arr =
20	38	7	32	37	-30	21	2	10	2	31	-44
-6	38	4	2	-8	19	-29	19	-31	22	37	16
-12	-23	-33	3	-10	-18	-8	11	15	-43	-24	-42
11	-10	-35	-14	-7	-16	-44	6	-4	-19	-38	29
-38	11	-2	-15	-21	-44	27	-48	2	18	27	33
-32	-28	21	27	29	-47	15	-40	1	-21	-43	24
22	-6	-23	-39	19	10	-24	-25	-5	34	-9	-6
-36	24	20	-13	8	-15	35	-11	37	-21	-49	-26
-13	31	30	25	23	-2	-28	12	-22	-5	-47	9
-22	34	-41	6	15	30	9	-43	-17	-31	4	39
15	-46	26	36	40	-13	-20	41	37	10	38	-37
-48	1	26	-45	-14	-33	-17	39	-38	8	33	-35
40	36	9	-38	-38	28	6	-35	6	-18	11	-1
11	8	3	4	-24	7	-33	29	-20	14	-42	-46
37	-28	9	-42	33	-26	-24	33	-35	36	-42	-29
arr[0][-12] => 20
arr[-11][-4] => 2
arr[11][2] => 26
arr[:, -7] => [-30, 19, -18, -16, -44, -47, 10, -15, -2, 30, -13, -33, 28, 7, -26]
arr[5][9] => -21
arr[8] => [-13, 31, 30, 25, 23, -2, -28, 12, -22, -5, -47, 9]
arr[0][-9] => 32
arr[12][-6] => 6
arr[11][6] => -17
arr[14][7] => 33
arr[:, 7] => [2, 19, 11, 6, -48, -40, -25, -11, 12, -43, 41, 39, -35, 29, 33]
arr[-5][-11] => -46
arr[-14] => [-6, 38, 4, 2, -8, 19, -29, 19, -31, 22, 37, 16]
arr[12][-9] => -38
arr[-1][-1] => -29
arr[8][6] => -28
arr[-8][-6] => 35
arr[2][-11] => -23
arr[:, 8] => [10, -31, 15, -4, 2, 1, -5, 37, -22, -17, 37, -38, 6, -20, -35]
arr[:, 9] => [2, 22, -43, -19, 18, -21, 34, -21, -5, -31, 10, 8, -18, 14, 36]
arr[2] => [-12, -23, -33, 3, -10, -18, -8, 11, 15, -43, -24, -42]
arr[6][11] => -6
arr[4] => [-38, 11, -2, -15, -21, -44, 27, -48, 2, 18, 27, 33]
arr[-10] => [-32, -28, 21, 27, 29, -47, 15, -40, 1, -21, -43, 24]
arr[:, 0] => [20, -6, -12, 11, -38, -32, 22, -36, -13, -22, 15, -48, 40, 11, 37]
arr[5][0] => -32
arr[0] => [20, 38, 7, 32, 37, -30, 21, 2, 10, 2, 31, -44]
arr[-7][1] => 31
arr[-6] => [-22, 34, -41, 6, 15, 30, 9, -43, -17, -31, 4, 39]
arr[7] => [-36, 24, 20, -13, 8, -15, 35, -11, 37, -21, -49, -26]
arr[13] => [11, 8, 3, 4, -24, 7, -33, 29, -20, 14, -42, -46]
arr[-1] => [37, -28, 9, -42, 33, -26, -24, 33, -35, 36, -42, -29]
arr[5][11] => 24
arr[:, 6] => [21, -29, -8, -44, 27, 15, -24, 35, -28, 9, -20, -17, 6, -33, -24]
arr[6][-11] => -6
arr[-12][2] => -35

a =
|  400 |  237 |  353 | -646 | -557 |  654 |  -91 |   15 |  -38 | -238 | -408 | -401 |
| -365 |  189 |  315 |  284 | -197 |   74 |  -32 | -190 |  632 |  478 | -604 |  564 |
|   78 | -476 | -611 |  -10 | -467 |   56 |  103 | -418 |  186 |  213 |  -77 |  636 |
|   48 |  521 |  323 |  176 |  157 | -427 | -177 | -601 | -512 | -131 |  253 |  551 |
| -355 |   96 | -288 |  -81 | -537 | -657 |  132 | -601 |  165 | -657 | -240 | -510 |
| -221 |  628 |  210 | -137 |  128 |  589 | -573 |  438 | -646 | -260 | -436 |   42 |
|  621 | -562 | -337 |  361 | -372 |   23 |  508 |  -17 |  422 |  175 | -493 | -488 |
a[0][0] = 400
a[5] = [-221, 628, 210, -137, 128, 589, -573, 438, -646, -260, -436, 42]
a[0][2] = 353
a[6][0] = 621
a[4][6] = 132
a[0][8] = -38
a[4][0] = -355
a[:, 0] = [400, -365, 78, 48, -355, -221, 621]
a[5][4] = 128
a[4][11] = -510
a[6][5] = 23
a[:, 2] = [353, 315, -611, 323, -288, 210, -337]
a[5][2] = 210
a[2][6] = 103
a[2][11] = 636
a[0][10] = -408
a[5][3] = -137
a[:, 4] = [-557, -197, -467, 157, -537, 128, -372]
a[2][2] = -611
a[2][0] = 78
a[0] = [400, 237, 353, -646, -557, 654, -91, 15, -38, -238, -408, -401]
a[2][7] = -418
a[:, 6] = [-91, -32, 103, -177, 132, -573, 508]
a[:, 5] = [654, 74, 56, -427, -657, 589, 23]
a[1][3] = 284
a[1][1] = 189
a[4][1] = 96
a[0][6] = -91
a[3][4] = 157
a[1][6] = -32
a[1][11] = 564
a[3][1] = 521

B =
[[-217  -16  -75  178  115 -141   39]
 [ -64 -127  -85  189  197   19 -176]
 [ -93 -305 -151  265  276  -54  -54]
 [-221 -277   64  -97  -19 -183 -168]
 [  21 -158  -98  276  423  104 -239]
 [ 283  271  -26  -63   57   75   20]
 [   1   22  -74   -9  163   23 -198]
 [  42  -42  -66  -85  100   11   83]
 [ 113  146  452 -671 -499  205  178]]
B[0][0]: -217
B[8][6]: 178
B[2][-5]: -151
B[:, -2]: [-141, 19, -54, -183, 104, 75, 23, 11, 205]
B[:, 4]: [115, 197, 276, -19, 423, 57, 163, 100, -499]
B[-4][-3]: 57
B[:, 2]: [-75, -85, -151, 64, -98, -26, -74, -66, 452]
B[0][2]: -75
B[5][-5]: -26
B[-6][-6]: -277
B[:, 6]: [39, -176, -54, -168, -239, 20, -198, 83, 178]
B[0][3]: 178
B[-9]: [-217, -16, -75, 178, 115, -141, 39]
B[-1][-2]: 205
B[7][-4]: -85
B[-4]: [283, 271, -26, -63, 57, 75, 20]
B[7]: [42, -42, -66, -85, 100, 11, 83]
B[4][-3]: 423
B[0][1]: -16
B[-1][-3]: -499
B[4][-4]: 276
B[-8]: [-64, -127, -85, 189, 197, 19, -176]
B[-3][4]: 163
B[-2][-5]: -66
B[:, 1]: [-16, -127, -305, -277, -158, 271, 22, -42, 146]
B[7][-1]: 83
B[-5][5]: 104
